Below is a small trained network, with its code and all its weights. Each question gives an input and a target symbol and asks what happens when units are switched off, that is, made to give their printed mean instead of their output.

import numpy as np


def w(rows, s, z=0):
    codes = np.array(rows[::2]) - 128.0
    scale = np.full(codes.shape[1], s)
    scale[-1] = z or s
    return codes * scale


def f(y):
    return y / 2 * (1 + np.tanh(0.7978845608 * (y + 0.044715 * y**3)))


def softmax(a):
    e = np.exp(a - a.max(-1, keepdims=True))
    return e / e.sum(-1, keepdims=True)


def log_softmax(a):
    a = a - a.max(-1, keepdims=True)
    return a - np.log(np.exp(a).sum(-1, keepdims=True))


def net(x, mask):
    ids = ['ΘΠΣΦαβγδεζμξτψω'.index(c) for c in x.split()]
    T = len(ids)
    res = E[ids] + P[:T]
    u = 0
    for l in range(2):
        q, k, v = (res @ M[l].T for M in (Q, K, V))
        z = softmax(np.where(np.tri(T) > 0, q @ k.T / 4**0.5, -1e9)) @ v
        res = res + np.where(mask[u], z, O[l][:, -1]) @ O[l][:, :-1]
        u += 1
        y = f(res @ A[l][:, :-1].T + A[l][:, -1])
        res = res + np.where(mask[u : u + 8], y, B[l][:, -1]) @ B[l][:, :-1]
        u += 8
    return log_softmax(res[-1] @ U[:, :-1].T + U[:, -1])


Q, K, V, O, A, B = {}, {}, {}, {}, {}, {}
E = w([
[79,72,150,69,146,111],'Θ',
[164,68,175,55,155,216],'Π',
[67,64,114,38,115,94],'Σ',
[120,106,187,126,138,201],'Φ',
[222,111,124,52,178,135],'α',
[211,113,198,76,128,176],'β',
[65,151,252,71,99,120],'γ',
[158,177,105,33,137,117],'δ',
[74,144,148,79,81,163],'ε',
[88,128,201,147,163,73],'ζ',
[165,85,204,176,213,40],'μ',
[93,216,69,90,140,130],'ξ',
[151,187,145,151,225,82],'τ',
[125,229,150,97,157,169],'ψ',
[115,217,152,106,190,105],'ω',
],0.021)
P = w([
[70,91,119,106,251,206],'0',
[87,106,128,112,214,179],'1',
[94,112,125,126,186,158],'2',
[107,126,143,129,157,139],'3',
[117,135,144,136,134,121],'4',
[126,143,147,145,111,103],'5',
[133,152,147,156,89,86],'6',
[141,156,151,157,72,71],'7',
[147,162,151,168,51,53],'8',
],0.015)
Q[0] = w([
[235,2,77,191,81,209],'L0H1',
[139,159,1,205,123,194],'L0H1',
[252,150,40,94,155,107],'L0H1',
[202,144,146,145,89,118],'L0H1',
],0.0099)
K[0] = w([
[90,2,133,72,220,238],'L0H1',
[23,136,123,95,243,156],'L0H1',
[166,131,78,30,166,123],'L0H1',
[127,92,118,85,157,76],'L0H1',
],0.0093)
V[0] = w([
[82,181,116,187,162,100],'L0H1',
[164,253,169,104,212,115],'L0H1',
[84,152,71,31,88,149],'L0H1',
[125,44,136,26,160,35],'L0H1',
],0.0056)
O[0] = w([
[91,177,65,99,135,171,151],'L0H1',
[83,129,51,162,171,136,248],'L0H1',
[118,197,151,68,160,159,147],'L0H1',
[134,123,254,24,210,67,255],'L0H1',
],0.01,0.005)
A[0] = w([
[38,93,153,173,137,152,184],'L0N1',
[48,204,218,179,123,177,182],'L0N2',
[213,117,93,149,143,219,254],'L0N3',
[94,165,189,92,238,113,111],'L0N4',
[217,88,203,247,166,104,75],'L0N5',
[164,255,107,182,139,195,254],'L0N6',
[154,188,115,184,99,116,76],'L0N7',
[157,10,125,187,190,109,30],'L0N8',
],0.0078,0.0081)
B[0] = w([
[65,66,90,92,107,95,180],'L0N1',
[104,119,47,78,64,75,175],'L0N2',
[115,122,235,92,172,117,145],'L0N3',
[126,126,151,203,141,166,254],'L0N4',
[99,93,83,108,131,110,140],'L0N5',
[162,123,160,92,248,78,168],'L0N6',
[162,129,163,116,55,106,127],'L0N7',
[178,87,114,146,119,131,133],'L0N8',
],0.011,0.016)
Q[1] = w([
[33,108,72,120,122,84],'L1H1',
[152,69,211,139,76,65],'L1H1',
[121,128,121,134,70,171],'L1H1',
[161,109,8,170,148,160],'L1H1',
],0.016)
K[1] = w([
[135,143,96,144,139,9],'L1H1',
[193,132,144,137,102,118],'L1H1',
[64,77,203,75,110,89],'L1H1',
[107,72,122,109,189,163],'L1H1',
],0.014)
V[1] = w([
[117,154,120,251,165,119],'L1H1',
[170,90,198,123,144,126],'L1H1',
[126,61,137,81,148,137],'L1H1',
[147,172,125,89,154,221],'L1H1',
],0.011)
O[1] = w([
[150,106,110,8,103,142,163],'L1H1',
[147,132,90,113,154,99,183],'L1H1',
[126,180,71,183,112,120,245],'L1H1',
[127,136,162,158,85,65,82],'L1H1',
],0.017,0.012)
A[1] = w([
[78,140,114,19,136,133,115],'L1N1',
[106,29,196,171,244,109,112],'L1N2',
[232,54,135,201,181,175,29],'L1N3',
[69,65,63,77,49,189,141],'L1N4',
[49,240,155,95,205,164,154],'L1N5',
[13,69,213,128,2,155,2],'L1N6',
[24,78,216,149,28,113,186],'L1N7',
[214,90,83,80,170,127,122],'L1N8',
],0.008,0.0092)
B[1] = w([
[145,134,147,160,158,119,253],'L1N1',
[140,161,155,61,112,187,194],'L1N2',
[109,69,180,80,130,168,139],'L1N3',
[150,101,149,127,93,101,255],'L1N4',
[163,97,151,147,96,157,243],'L1N5',
[251,152,34,108,146,118,147],'L1N6',
[98,159,147,83,92,140,169],'L1N7',
[98,170,149,178,81,122,207],'L1N8',
],0.014,0.018)
U = w([
[237,181,200,112,205,223,160],'Θ',
[137,127,120,184,200,50,232],'Π',
[235,139,106,249,85,108,64],'Σ',
[116,116,206,158,64,74,30],'Φ',
[130,138,153,122,111,160,70],'α',
[70,181,240,186,42,169,2],'β',
[137,191,77,84,84,193,132],'γ',
[26,138,156,156,101,104,123],'δ',
[67,144,190,71,128,227,45],'ε',
[122,126,54,130,182,168,202],'ζ',
[121,35,177,129,117,196,204],'μ',
[105,126,101,56,186,189,167],'ξ',
[108,142,124,222,138,166,143],'τ',
[224,101,95,52,141,146,44],'ψ',
[1,132,194,30,156,141,141],'ω',
],0.0072,0.0081)

Each question gives the input, a string of symbols that net reads in full, and the target symbol t.
The units are the heads (4 rows each of Q, K, V and O) and the neurons (one row each of A and B). Each row of codes is followed by its name. A weight is (code - 128) times the scale printed after its matrix; where a second scale follows, it is the last column's (O, A, B and U).
mask holds one flag per unit, layer by layer, with each layer's heads first. A switched-off unit (its flag False) gives its mean, the last column of its rows in O or B, instead of its output. The means were averaged over made-up inputs and are rounded, as every weight is.
A unit's drop is (log p(t) with every unit on - log p(t) with that unit switched off) / (log p(t) with every unit on - log p(t) with every unit switched off).
The circuit of an input: a set's keep is (log p(t) with only the set's units on - log p(t) with every unit switched off) / (log p(t) with every unit on - log p(t) with every unit switched off). Starting from the 12 units with the biggest drops (on a tie, the unit counted first), units are removed one at a time, each time the one whose removal leaves the highest keep (on an exact tie, the one counted first), for as long as the keep stays at least 0.8.
circuit, biggest first: the units of the circuit, biggest drop first
most important unit: the unit with the biggest drop
top k neurons: the k neurons with the biggest drops, biggest first
top k neurons in layer l: the k neurons of layer l with the biggest drops, biggest first
input τ Σ Σ Θ, target Θ: top 2 neurons in layer 1 : L1N2, L1N8
input Σ δ Σ Θ ε Π Σ Σ, target Θ: most important unit : L0N1
input Σ ζ Σ Σ Σ ξ, target Θ: circuit, biggest first : L0N6, L1N5
input ζ ω Σ ζ τ ζ, target Φ: top 3 neurons in layer 0 : L0N6, L0N2, L0N3
input α τ Σ Σ ζ ξ α Σ ξ, target Π: top 3 neurons in layer 0 : L0N6, L0N3, L0N4
input Σ ζ Σ Φ Σ Θ τ, target Θ: circuit, biggest first : L1N1, L1H1
input β Σ Σ Σ δ ε, target β: top 2 neurons : L0N4, L1N7
input Σ β ζ ξ δ ζ τ Σ, target Φ: top 3 neurons in layer 1 : L1N4, L1N8, L1N1
input ψ Σ τ δ ε, target Φ: top 3 neurons in layer 0 : L0N6, L0N2, L0N7
input ε ξ Σ α Φ ζ ψ Σ Σ, target δ: top 3 neurons in layer 1 : L1N2, L1N5, L1N7
input ζ Σ ζ Σ ε, target μ: top 3 neurons : L0N3, L0N1, L0N2
input Σ Σ Σ, target Θ: circuit, biggest first : L0H1, L1N2, L0N4
input α α Π Σ Σ Σ α Φ, target Π: circuit, biggest first : L0N1, L1H1, L1N5, L1N8
input ε Σ β Σ, target ζ: most important unit : L1H1
input Θ Φ δ α Σ, target ω: top 2 neurons in layer 0 : L0N3, L0N1
input ζ ζ ξ, target Θ: top 4 neurons : L1N5, L0N6, L1N8, L0N3
input Θ α ζ ζ δ α Σ ω ζ, target ψ: top 2 neurons : L1N6, L0N6
input ζ γ Σ Σ Σ Φ μ, target μ: circuit, biggest first : L1N3, L0H1, L0N8
input ξ Σ μ, target μ: top 3 neurons : L1N3, L1N8, L0N8
input ζ δ ω δ τ Θ ε Σ Σ, target β: top 2 neurons in layer 0 : L0N4, L0N6
input τ Σ Φ ξ Π ζ Φ, target μ: circuit, biggest first : L1H1, L1N4, L0N2, L0H1
input Σ Σ Σ Σ Φ, target τ: circuit, biggest first : L1H1, L1N4, L0N1
